Here is a tiny trained network, its code and every weight. The questions are about switching its units off for an input and a class, where a switched-off unit gives its printed mean instead of its output.

import numpy as np


def w(rows, s, z=0):
    codes = np.array(rows[::2]) - 128.0
    scale = np.full(codes.shape[1], s)
    scale[-1] = z or s
    return codes * scale


def f(y):
    return y / 2 * (1 + np.tanh(0.7978845608 * (y + 0.044715 * y**3)))


def log_softmax(a):
    a = a - a.max(-1, keepdims=True)
    return a - np.log(np.exp(a).sum(-1, keepdims=True))


def net(x, mask):
    res = np.array(x, float).reshape(1, 8) / 4 @ E
    y = f(res @ A[0][:, :-1].T + A[0][:, -1])
    res = res + np.where(mask, y, B[0][:, -1]) @ B[0][:, :-1]
    return log_softmax(res[-1] @ U[:, :-1].T + U[:, -1])


A, B = {}, {}
E = w([
[37,138,159],'x0',
[126,255,180],'x1',
[126,128,130],'x2',
[98,167,11],'x3',
[128,127,127],'x4',
[128,128,125],'x5',
[129,127,124],'x6',
[123,129,132],'x7',
],0.0071)
A[0] = w([
[132,173,124,35],'N1',
[87,45,122,77],'N2',
[143,133,157,18],'N3',
[139,95,201,54],'N4',
[105,162,38,97],'N5',
[133,119,153,254],'N6',
[250,147,112,105],'N7',
[103,152,65,46],'N8',
[156,203,150,39],'N9',
[118,150,96,47],'N10',
[115,107,184,156],'N11',
[138,192,145,71],'N12',
[26,116,148,86],'N13',
[181,105,187,76],'N14',
[111,26,72,94],'N15',
[104,69,119,87],'N16',
[118,141,87,34],'N17',
[80,169,158,106],'N18',
],0.012,0.0064)
B[0] = w([
[196,115,150,116],'N1',
[253,161,82,172],'N2',
[187,86,170,105],'N3',
[147,53,162,153],'N4',
[84,38,206,184],'N5',
[57,163,129,254],'N6',
[129,108,17,197],'N7',
[155,17,172,136],'N8',
[234,131,134,156],'N9',
[176,77,162,112],'N10',
[98,82,136,187],'N11',
[207,159,123,153],'N12',
[162,63,20,166],'N13',
[131,61,161,159],'N14',
[157,200,153,228],'N15',
[192,145,111,149],'N16',
[165,68,182,112],'N17',
[215,149,49,166],'N18',
],0.02,0.0054)
U = w([
[224,174,191,15],'0',
[86,86,68,227],'1',
[108,19,254,4],'2',
[70,140,132,247],'3',
[69,134,132,168],'4',
],0.008,0.0035)

Each question gives the input, the list of numbers given to net, and the class t.
The units are the neurons (one row each of A and B). Each row of codes is followed by its name. A weight is (code - 128) times the scale printed after its matrix; where a second scale follows, it is the last column's (A, B and U).
mask holds one flag per neuron, in row order. A switched-off neuron (its flag False) gives its mean, the last column of its row in B, instead of its output. The means were averaged over made-up inputs and are rounded, as every weight is.
A unit's drop is (log p(t) with every unit on - log p(t) with that unit switched off) / (log p(t) with every unit on - log p(t) with every unit switched off).
The circuit of an input: a set's keep is (log p(t) with only the set's units on - log p(t) with every unit switched off) / (log p(t) with every unit on - log p(t) with every unit switched off). Starting from the 12 units with the biggest drops (on a tie, the unit counted first), units are removed one at a time, each time the one whose removal leaves the highest keep (on an exact tie, the one counted first), for as long as the keep stays at least 0.8.
units of the circuit, in order: the units of the circuit, biggest drop first
unit that matters most: the unit with the biggest drop
k most important neurons: the k neurons with the biggest drops, biggest first
drop when u is switched off: that unit's drop, to one decimal
input [-2,-3,-5,7,-6,1,-4,-1], class 2: 2 most important neurons -> (N5 N8)
input [8,6,-4,4,-7,-6,8,-4], class 1: 2 most important neurons -> (N13 N15)
input [4,-2,2,6,-6,0,-5,-7], class 2: unit that matters most -> N5
input [2,-7,-6,4,-2,2,6,2], class 0: units of the circuit, in order -> (N15 N2)
input [-3,-3,3,-7,-6,2,2,5], class 2: 2 most important neurons -> (N14 N4)
input [-6,5,-2,-4,-6,5,1,-5], class 1: 2 most important neurons -> (N7 N15)
input [-5,4,-1,-4,8,-2,-8,-6], class 1: 2 most important neurons -> (N7 N15)
input [-7,4,-4,8,4,6,6,3], class 2: 2 most important neurons -> (N5 N8)
input [8,8,-3,6,-5,8,8,7], class 0: units of the circuit, in order -> (N12 N18)
input [0,-3,2,5,8,4,2,-6], class 2: units of the circuit, in order -> (N5 N7)
input [7,4,2,-3,-7,0,-6,-8], class 1: 2 most important neurons -> (N13 N18)
input [3,-5,1,4,-1,4,-3,-7], class 0: 2 most important neurons -> (N15 N2)
input [-1,-8,3,-5,-3,-7,-5,5], class 0: 2 most important neurons -> (N2 N15)
input [7,7,-3,-2,-2,5,4,-6], class 0: unit that matters most -> N18
input [-3,-8,7,6,3,4,2,-2], class 0: 2 most important neurons -> (N15 N2)
input [-1,-7,7,7,6,0,0,-1], class 0: drop when N15 is switched off -> 0.8
input [-2,2,-7,-8,3,3,8,-2], class 2: drop when N14 is switched off -> 0.2
input [2,4,8,-8,-2,-5,0,7], class 2: drop when N17 is switched off -> 0.0
